Below are the code and all the weights of a small trained network. Each question names an input and a class and asks about switching units off, where a switched-off unit gives its printed mean instead of its output.

import numpy as np


def w(rows, s, z=0):
    codes = np.array(rows[::2]) - 128.0
    scale = np.full(codes.shape[1], s)
    scale[-1] = z or s
    return codes * scale


def norm(h):
    return h / np.sqrt((h * h).mean(-1, keepdims=True) + 1e-5)


def f(y):
    return y / 2 * (1 + np.tanh(0.7978845608 * (y + 0.044715 * y**3)))


def log_softmax(a):
    a = a - a.max(-1, keepdims=True)
    return a - np.log(np.exp(a).sum(-1, keepdims=True))


def net(x, mask):
    res = np.array(x, float).reshape(1, 7) / 4 @ E
    u = 0
    for l in range(4):
        y = f(norm(res) @ A[l][:, :-1].T + A[l][:, -1])
        res = res + np.where(mask[u : u + 3], y, B[l][:, -1]) @ B[l][:, :-1]
        u += 3
    return log_softmax(norm(res)[-1] @ U[:, :-1].T + U[:, -1])


A, B = {}, {}
E = w([
[185,79,190,120,61,87,80,104,129,83,89],'x0',
[172,151,90,81,175,75,144,121,179,94,133],'x1',
[152,87,42,96,106,200,79,186,110,84,150],'x2',
[130,11,102,209,122,69,232,162,111,82,198],'x3',
[77,159,27,145,58,15,93,140,98,166,97],'x4',
[87,1,156,36,239,61,88,190,74,202,67],'x5',
[59,185,195,111,155,81,99,216,99,65,190],'x6',
],0.0097)
A[0] = w([
[64,171,251,162,149,33,253,14,167,188,79,9],'0.n1',
[220,57,34,161,120,188,187,9,153,238,24,50],'0.n2',
[52,190,43,164,233,190,191,160,132,220,166,98],'0.n3',
],0.0063,0.011)
B[0] = w([
[166,172,173,185,133,91,217,161,108,228,58,170],'0.n1',
[31,166,200,71,115,105,139,253,180,62,162,255],'0.n2',
[227,96,191,72,53,61,107,97,60,51,86,233],'0.n3',
],0.014,0.0032)
A[1] = w([
[96,66,113,172,141,106,215,112,131,108,147,63],'1.n1',
[182,120,168,118,214,232,191,139,130,112,115,9],'1.n2',
[159,75,12,88,115,219,54,209,113,62,153,29],'1.n3',
],0.011)
B[1] = w([
[199,149,84,112,106,168,5,215,150,197,163,193],'1.n1',
[89,64,214,146,98,76,20,72,186,178,213,170],'1.n2',
[117,192,241,183,146,38,241,102,141,226,77,254],'1.n3',
],0.012,0.0045)
A[2] = w([
[109,199,138,77,163,179,90,71,129,170,67,12],'2.n1',
[107,72,143,92,169,97,111,163,124,161,108,139],'2.n2',
[66,158,2,127,90,80,152,139,97,156,65,1],'2.n3',
],0.01,0.006)
B[2] = w([
[218,67,56,123,99,119,119,254,133,219,184,172],'2.n1',
[102,191,42,143,89,232,213,33,140,70,140,255],'2.n2',
[88,54,247,166,123,57,44,41,183,128,223,173],'2.n3',
],0.011,0.0065)
A[3] = w([
[168,34,87,217,147,95,201,173,109,113,170,33],'3.n1',
[54,4,98,66,255,118,123,126,83,183,49,3],'3.n2',
[192,91,188,96,18,94,122,107,122,107,72,168],'3.n3',
],0.0082,0.0048)
B[3] = w([
[172,197,98,25,150,222,37,157,141,200,16,185],'3.n1',
[146,217,6,237,31,178,193,53,165,66,101,153],'3.n2',
[116,36,50,70,227,142,173,113,47,78,97,254],'3.n3',
],0.011,0.0055)
U = w([
[145,223,34,210,88,204,187,39,157,73,155,190],'0',
[146,172,196,168,166,73,210,142,112,232,39,63],'1',
[195,128,80,63,123,144,38,232,138,215,138,63],'2',
[7,172,167,88,149,118,151,250,147,47,143,144],'3',
[184,85,123,79,138,101,152,97,45,63,81,56],'4',
[90,69,164,148,156,88,75,64,152,135,190,254],'5',
],0.014,0.0043)

Each question gives the input, the list of numbers given to net, and the class t.
The units are the neurons (one row each of A and B). Each row of codes is followed by its name. A weight is (code - 128) times the scale printed after its matrix; where a second scale follows, it is the last column's (A, B and U).
mask holds one flag per neuron, layer by layer. A switched-off neuron (its flag False) gives its mean, the last column of its row in B, instead of its output. The means were averaged over made-up inputs and are rounded, as every weight is.
A unit's drop is (log p(t) with every unit on - log p(t) with that unit switched off) / (log p(t) with every unit on - log p(t) with every unit switched off).
The circuit of an input: a set's keep is (log p(t) with only the set's units on - log p(t) with every unit switched off) / (log p(t) with every unit on - log p(t) with every unit switched off). Starting from all 12 units, units are removed one at a time, each time the one whose removal leaves the highest keep (on an exact tie, the one counted first), for as long as the keep stays at least 0.8.
units of the circuit, in order: the units of the circuit, biggest drop first
k most important neurons: the k neurons with the biggest drops, biggest first
top k neurons in layer l: the k neurons of layer l with the biggest drops, biggest first
drop of u: that unit's drop, to one decimal
input [8,-4,-7,5,2,6,6], class 4: most important neuron -> 1.n3
input [1,2,8,0,-4,-6,-8], class 1: units of the circuit, in order -> 1.n3, 2.n2
input [-4,2,1,-8,-7,-7,-4], class 2: units of the circuit, in order -> 2.n1, 2.n2
input [-5,0,6,-4,3,-3,5], class 1: 2 most important neurons -> 1.n3, 0.n2
input [1,1,0,4,7,2,6], class 5: units of the circuit, in order -> 2.n3, 0.n2
input [-2,4,-5,-1,-7,-1,0], class 5: 2 most important neurons -> 1.n2, 1.n3
input [2,-7,-2,4,-7,4,6], class 5: units of the circuit, in order -> 0.n2, 1.n2
input [-2,-7,5,6,7,4,-3], class 5: 2 most important neurons -> 2.n3, 2.n1
input [7,8,6,4,3,2,-7], class 3: 2 most important neurons -> 0.n2, 0.n3
input [-5,2,7,-8,-8,-1,8], class 2: 2 most important neurons -> 2.n1, 0.n2
input [2,8,6,-7,6,-6,0], class 2: top 2 neurons in layer 2 -> 2.n2, 2.n1
input [-5,-8,-7,-7,-8,8,2], class 0: units of the circuit, in order -> 3.n2, 1.n3
input [6,0,-5,-3,6,1,-4], class 4: 2 most important neurons -> 3.n3, 1.n3
input [6,-6,6,8,-5,7,-3], class 2: units of the circuit, in order -> 3.n1
input [7,-3,4,-4,7,6,-2], class 4: 2 most important neurons -> 3.n3, 2.n3
input [-6,1,6,-8,-3,3,7], class 2: 2 most important neurons -> 2.n1, 0.n2
input [-8,-8,0,3,-2,-6,-8], class 3: 2 most important neurons -> 0.n2, 2.n2
input [-4,-8,0,0,7,-5,-1], class 5: 2 most important neurons -> 2.n3, 2.n2
input [4,0,3,-3,3,-1,0], class 4: 2 most important neurons -> 3.n3, 0.n2
input [-5,-4,0,0,-8,-5,-7], class 5: units of the circuit, in order -> 1.n2
input [1,4,-5,-7,-2,1,-3], class 2: 2 most important neurons -> 2.n1, 1.n3
input [-8,6,2,4,-8,5,5], class 4: top 2 neurons in layer 0 -> 0.n3, 0.n2
input [-8,1,8,-8,3,6,-4], class 1: top 2 neurons in layer 1 -> 1.n3, 1.n1
input [3,-3,-7,1,1,7,-5], class 0: drop of 0.n3 -> 0.1
input [-3,2,8,-5,1,-2,-4], class 1: drop of 2.n3 -> 0.0
input [-1,-3,-3,-6,-5,-2,0], class 2: drop of 1.n3 -> 0.1
